Below are the code and all the weights of a small trained network. Each question names an input and a target symbol and asks about switching units off, where a switched-off unit gives its printed mean instead of its output.

import numpy as np


def w(rows, s, z=0):
    codes = np.array(rows[::2]) - 128.0
    scale = np.full(codes.shape[1], s)
    scale[-1] = z or s
    return codes * scale


def norm(h):
    return h / np.sqrt((h * h).mean(-1, keepdims=True) + 1e-5)


def f(y):
    return np.maximum(y, 0)


def softmax(a):
    e = np.exp(a - a.max(-1, keepdims=True))
    return e / e.sum(-1, keepdims=True)


def log_softmax(a):
    a = a - a.max(-1, keepdims=True)
    return a - np.log(np.exp(a).sum(-1, keepdims=True))


def net(x, mask):
    ids = ['βγδεζηθλμξστφω'.index(c) for c in x.split()]
    T = len(ids)
    res = E[ids] + P[:T]
    u = 0
    for l in range(3):
        q, k, v = (norm(res) @ M[l].T for M in (Q, K, V))
        z = softmax(np.where(np.tri(T) > 0, q @ k.T / 3**0.5, -1e9)) @ v
        res = res + np.where(mask[u], z, O[l][:, -1]) @ O[l][:, :-1]
        u += 1
        y = f(norm(res) @ A[l][:, :-1].T + A[l][:, -1])
        res = res + np.where(mask[u : u + 4], y, B[l][:, -1]) @ B[l][:, :-1]
        u += 4
    return log_softmax(norm(res)[-1] @ U[:, :-1].T + U[:, -1])


Q, K, V, O, A, B = {}, {}, {}, {}, {}, {}
E = w([
[229,138,63,237],'β',
[158,138,173,154],'γ',
[132,116,95,107],'δ',
[79,53,96,178],'ε',
[154,92,193,74],'ζ',
[186,39,252,89],'η',
[167,151,232,122],'θ',
[84,207,255,142],'λ',
[127,181,36,158],'μ',
[218,161,40,143],'ξ',
[75,139,233,169],'σ',
[171,174,99,58],'τ',
[65,164,179,73],'φ',
[66,152,114,111],'ω',
],0.0098)
P = w([
[48,212,141,95],'0',
[59,210,145,111],'1',
[69,219,132,113],'2',
[68,219,108,114],'3',
[73,235,99,122],'4',
[76,238,96,129],'5',
[69,247,82,128],'6',
[84,250,64,141],'7',
[79,253,67,141],'8',
],0.0022)
Q[0] = w([
[191,2,159,92],'L0H0',
[81,199,74,159],'L0H0',
[111,148,138,177],'L0H0',
],0.008)
K[0] = w([
[227,254,190,81],'L0H0',
[75,45,58,165],'L0H0',
[124,101,98,160],'L0H0',
],0.007)
V[0] = w([
[253,178,80,60],'L0H0',
[75,100,55,141],'L0H0',
[155,7,52,184],'L0H0',
],0.003)
O[0] = w([
[185,114,254,18,105],'L0H0',
[58,52,229,170,88],'L0H0',
[60,111,53,199,3],'L0H0',
],0.0027,0.0013)
A[0] = w([
[85,75,121,105,81],'L0N0',
[176,160,181,135,36],'L0N1',
[121,102,146,116,76],'L0N2',
[33,29,104,255,253],'L0N3',
],0.0062,0.0025)
B[0] = w([
[87,166,97,107,140],'L0N0',
[157,201,85,116,210],'L0N1',
[139,152,178,169,137],'L0N2',
[224,137,2,167,253],'L0N3',
],0.0061,0.0026)
Q[1] = w([
[157,124,38,204],'L1H0',
[114,66,168,77],'L1H0',
[3,86,123,98],'L1H0',
],0.0054)
K[1] = w([
[116,115,66,204],'L1H0',
[175,254,236,116],'L1H0',
[74,188,108,97],'L1H0',
],0.0078)
V[1] = w([
[139,54,199,189],'L1H0',
[150,59,1,134],'L1H0',
[181,102,57,79],'L1H0',
],0.0033)
O[1] = w([
[157,139,251,11,1],'L1H0',
[65,50,63,53,72],'L1H0',
[217,63,25,63,157],'L1H0',
],0.0032,0.0012)
A[1] = w([
[142,172,3,155,81],'L1N0',
[165,72,161,156,33],'L1N1',
[185,6,190,183,2],'L1N2',
[175,6,150,134,42],'L1N3',
],0.0069,0.0022)
B[1] = w([
[87,87,243,138,254],'L1N0',
[46,239,224,107,136],'L1N1',
[15,212,254,36,145],'L1N2',
[77,188,176,121,140],'L1N3',
],0.0059,0.0052)
Q[2] = w([
[140,111,3,157],'L2H0',
[147,237,107,188],'L2H0',
[45,97,247,70],'L2H0',
],0.0047)
K[2] = w([
[133,52,61,107],'L2H0',
[72,142,94,205],'L2H0',
[81,187,255,96],'L2H0',
],0.0074)
V[2] = w([
[84,101,3,182],'L2H0',
[97,46,119,138],'L2H0',
[179,39,87,98],'L2H0',
],0.0028)
O[2] = w([
[212,228,209,107,21],'L2H0',
[123,144,178,120,46],'L2H0',
[134,253,172,223,2],'L2H0',
],0.0031,0.0017)
A[2] = w([
[26,128,2,195,166],'L2N0',
[105,165,217,119,253],'L2N1',
[172,83,110,186,244],'L2N2',
[186,182,103,207,132],'L2N3',
],0.0054,0.0025)
B[2] = w([
[234,124,197,143,183],'L2N0',
[154,93,52,163,253],'L2N1',
[73,86,157,2,196],'L2N2',
[50,140,37,111,214],'L2N3',
],0.0059,0.0052)
U = w([
[179,108,103,185,7],'β',
[56,24,129,131,140],'γ',
[208,67,146,63,127],'δ',
[172,53,68,156,182],'ε',
[196,173,109,35,75],'ζ',
[130,146,205,91,255],'η',
[227,226,146,140,95],'θ',
[75,158,117,253,63],'λ',
[131,191,72,138,221],'μ',
[31,153,129,95,149],'ξ',
[93,83,186,227,125],'σ',
[101,84,84,39,79],'τ',
[97,232,182,189,100],'φ',
[217,119,185,195,143],'ω',
],0.015,0.0055)

Each question gives the input, a string of symbols that net reads in full, and the target symbol t.
The units are the heads (3 rows each of Q, K, V and O) and the neurons (one row each of A and B). Each row of codes is followed by its name. A weight is (code - 128) times the scale printed after its matrix; where a second scale follows, it is the last column's (O, A, B and U).
mask holds one flag per unit, layer by layer, with each layer's heads first. A switched-off unit (its flag False) gives its mean, the last column of its rows in O or B, instead of its output. The means were averaged over made-up inputs and are rounded, as every weight is.
A unit's drop is (log p(t) with every unit on - log p(t) with that unit switched off) / (log p(t) with every unit on - log p(t) with every unit switched off).
The circuit of an input: a set's keep is (log p(t) with only the set's units on - log p(t) with every unit switched off) / (log p(t) with every unit on - log p(t) with every unit switched off). Starting from the 12 units with the biggest drops (on a tie, the unit counted first), units are removed one at a time, each time the one whose removal leaves the highest keep (on an exact tie, the one counted first), for as long as the keep stays at least 0.8.
units of the circuit, in order: the units of the circuit, biggest drop first
top k neurons: the k neurons with the biggest drops, biggest first
k most important neurons of layer l: the k neurons of layer l with the biggest drops, biggest first
drop of u: that unit's drop, to one decimal
input τ γ β η ε γ φ, target φ: 2 most important neurons of layer 2 : [L2N0, L2N2]
input ε ω η λ μ φ μ τ, target τ: units of the circuit, in order : [L1N0, L0H0, L1H0, L0N1]
input θ η η β ε λ, target λ: most important neuron of layer 2 : [L2N1]
input φ τ θ, target θ: top 2 neurons : [L1N0, L0N1]
input φ ε γ, target γ: units of the circuit, in order : [L0H0, L1H0]
input θ γ ε ξ β φ φ δ, target δ: top 4 neurons : [L2N0, L1N0, L0N3, L2N2]
input ε σ τ δ, target δ: top 3 neurons : [L2N0, L0N3, L1N0]
input γ λ δ τ δ η φ σ, target λ: top 2 neurons : [L1N0, L2N3]
input λ σ λ ξ, target τ: top 3 neurons : [L1N0, L2N2, L0N3]
input γ β λ σ λ β μ, target ω: top 3 neurons : [L2N0, L1N0, L0N1]
input β θ γ γ η η δ, target γ: top 2 neurons : [L1N0, L0N3]
input δ ε σ δ γ φ, target φ: 2 most important neurons of layer 2 : [L2N2, L2N0]
input φ φ β β ω γ θ, target θ: top 4 neurons : [L1N0, L0N3, L2N2, L0N1]
input γ ζ σ δ ε σ β ω γ, target γ: top 2 neurons : [L1N0, L2N2]
input γ γ δ β ε γ φ τ, target τ: top 3 neurons : [L1N0, L2N0, L0N3]
input γ σ γ γ γ, target μ: most important neuron of layer 1 : [L1N0]
input σ θ ω ε λ, target λ: drop of L0H0 : 0.5
input β γ φ φ ω, target σ: drop of L2N3 : 0.2
input θ ω β τ σ β γ, target μ: drop of L0N3 : 0.3
input ε θ δ η ω, target ω: drop of L2N0 : 0.8
